[100 = 0]

[107, 93, 80, 109, 98, 91, 100, 89, 118, 111, 94, 103, 93, 113, 95, 89, 98, 101, 92, 103, 99, 108, 95, 95, 87, 106, 88, 117, 105, 101, 104, 99, 107, 100, 102, 101, 96, 90, 103, 85, 101, 97, 95, 94, 97, 100, 88, 104, 100, 102, 94, 101, 103, 94, 112, 92] => Z
[100, 89, 85, 119, 93, 117, 112, 99, 110, 124, 100, 93, 99, 78, 83, 94, 110, 103, 98, 98, 101, 107, 94, 106, 101, 106, 96, 122, 108, 118, 104, 100, 108, 104, 101, 108, 108, 89, 106, 84, 92, 95, 98, 93, 95, 108, 84, 120, 94, 110, 79, 108, 101, 77, 99, 111] => Z
[106, 86, 88, 105, 96, 94, 94, 91, 106, 116, 85, 107, 99, 110, 83, 86, 109, 108, 86, 108, 91, 121, 110, 98, 88, 104, 84, 112, 107, 105, 103, 99, 92, 101, 100, 118, 88, 88, 115, 78, 103, 97, 95, 104, 104, 111, 68, 136, 105, 90, 85, 94, 102, 99, 99, 82] => D
[90, 94, 83, 108, 102, 105, 124, 92, 100, 109, 113, 101, 112, 97, 98, 103, 109, 107, 89, 100, 97, 113, 100, 96, 103, 95, 94, 112, 108, 101, 98, 100, 99, 85, 93, 100, 97, 100, 93, 92, 99, 101, 108, 101, 99, 94, 96, 99, 95, 102, 103, 111, 99, 93, 96, 99] => E
[93, 91, 90, 124, 94, 104, 152, 110, 107, 108, 102, 95, 108, 70, 99, 111, 122, 96, 91, 104, 101, 81, 100, 105, 104, 93, 92, 97, 110, 86, 102, 102, 115, 107, 87, 89, 107, 110, 102, 103, 102, 103, 100, 99, 91, 98, 102, 110, 95, 98, 93, 104, 100, 72, 96, 109] => P
[98, 99, 101, 117, 107, 107, 82, 87, 102, 117, 110, 107, 98, 111, 91, 87, 97, 105, 99, 95, 101, 136, 88, 92, 104, 85, 93, 119, 104, 103, 96, 102, 104, 86, 96, 117, 103, 82, 90, 85, 95, 95, 100, 92, 98, 103, 69, 91, 98, 108, 102, 104, 91, 104, 107, 87] => V
[99, 100, 86, 121, 100, 105, 102, 85, 117, 112, 104, 102, 95, 114, 83, 83, 112, 105, 90, 104, 108, 120, 91, 97, 97, 93, 88, 116, 107, 102, 100, 105, 108, 91, 96, 106, 94, 90, 100, 73, 102, 95, 97, 95, 96, 102, 84, 100, 101, 113, 96, 107, 95, 78, 110, 99] => P
[104, 103, 88, 103, 94, 101, 76, 96, 95, 111, 114, 100, 104, 97, 98, 99, 79, 100, 102, 91, 101, 118, 100, 96, 98, 104, 102, 119, 98, 115, 99, 96, 91, 94, 99, 113, 95, 89, 125, 91, 86, 92, 101, 91, 104, 96, 92, 103, 95, 98, 96, 97, 106, 110, 105, 93] => W
[102, 96, 92, 118, 93, 109, 82, 93, 115, 112, 107, 78, 98, 102, 86, 95, 117, 93, 95, 102, 93, 127, 89, 100, 99, 99, 95, 114, 98, 106, 105, 105, 98, 100, 100, 111, 101, 92, 107, 77, 95, 96, 100, 98, 100, 99, 77, 106, 106, 101, 90, 106, 102, 88, 112, 107] => V
[105, 99, 106, 93, 94, 102, 89, 99, 105, 111, 89, 96, 93, 93, 90, 95, 108, 104, 100, 109, 90, 104, 111, 105, 98, 104, 102, 92, 100, 92, 108, 96, 99, 106, 100, 103, 107, 99, 94, 100, 105, 105, 96, 102, 102, 99, 62, 128, 105, 82, 87, 90, 103, 90, 103, 100] => D
[92, 92, 81, 109, 107, 90, 109, 96, 96, 103, 88, 105, 111, 104, 92, 86, 89, 100, 96, 104, 95, 112, 101, 101, 104, 104, 90, 116, 106, 102, 94, 99, 106, 94, 100, 108, 90, 101, 107, 84, 95, 101, 97, 98, 107, 99, 92, 113, 96, 105, 100, 106, 102, 108, 89, 81] => K
[108, 82, 103, 90, 92, 96, 106, 106, 101, 127, 82, 99, 96, 75, 70, 83, 130, 113, 93, 113, 91, 104, 107, 109, 103, 106, 84, 102, 111, 94, 104, 98, 100, 120, 86, 107, 105, 102, 121, 92, 109, 108, 87, 98, 97, 100, 68, 163, 98, 80, 72, 93, 105, 79, 90, 97] => K
[100, 89, 86, 118, 95, 109, 105, 99, 109, 118, 96, 97, 107, 86, 83, 90, 123, 102, 92, 104, 94, 115, 96, 105, 104, 100, 90, 118, 80, 101, 108, 107, 107, 101, 94, 112, 103, 94, 110, 81, 100, 103, 92, 97, 104, 103, 84, 122, 96, 100, 89, 108, 93, 70, 102, 105] => V
[101, 87, 105, 112, 110, 96, 97, 88, 107, 97, 97, 110, 94, 124, 87, 89, 96, 107, 104, 99, 103, 113, 101, 111, 98, 101, 95, 110, 101, 118, 90, 104, 96, 82, 99, 116, 95, 82, 102, 78, 91, 89, 89, 98, 103, 105, 103, 92, 101, 129, 98, 99, 96, 108, 97, 89] => J
[104, 96, 100, 115, 97, 102, 85, 92, 113, 112, 101, 103, 93, 111, 83, 89, 104, 102, 102, 97, 98, 134, 94, 100, 101, 101, 96, 106, 105, 107, 109, 103, 102, 90, 97, 106, 101, 86, 95, 81, 100, 97, 98, 93, 111, 101, 83, 92, 101, 106, 95, 109, 98, 100, 110, 106] => V
[112, 83, 61, 127, 86, 100, 130, 88, 121, 121, 88, 101, 115, 70, 67, 93, 121, 119, 91, 99, 93, 97, 106, 113, 87, 102, 89, 120, 109, 112, 101, 104, 104, 98, 88, 113, 98, 98, 130, 79, 102, 105, 89, 101, 107, 109, 84, 146, 96, 131, 81, 104, 111, 65, 100, 107] => J
[109, 89, 100, 121, 105, 96, 87, 97, 109, 110, 67, 103, 96, 95, 66, 80, 123, 94, 96, 116, 90, 108, 103, 118, 96, 107, 92, 105, 105, 101, 111, 106, 97, 116, 104, 116, 103, 94, 122, 87, 102, 102, 82, 101, 106, 107, 77, 138, 107, 99, 81, 91, 104, 84, 97, 100] => L
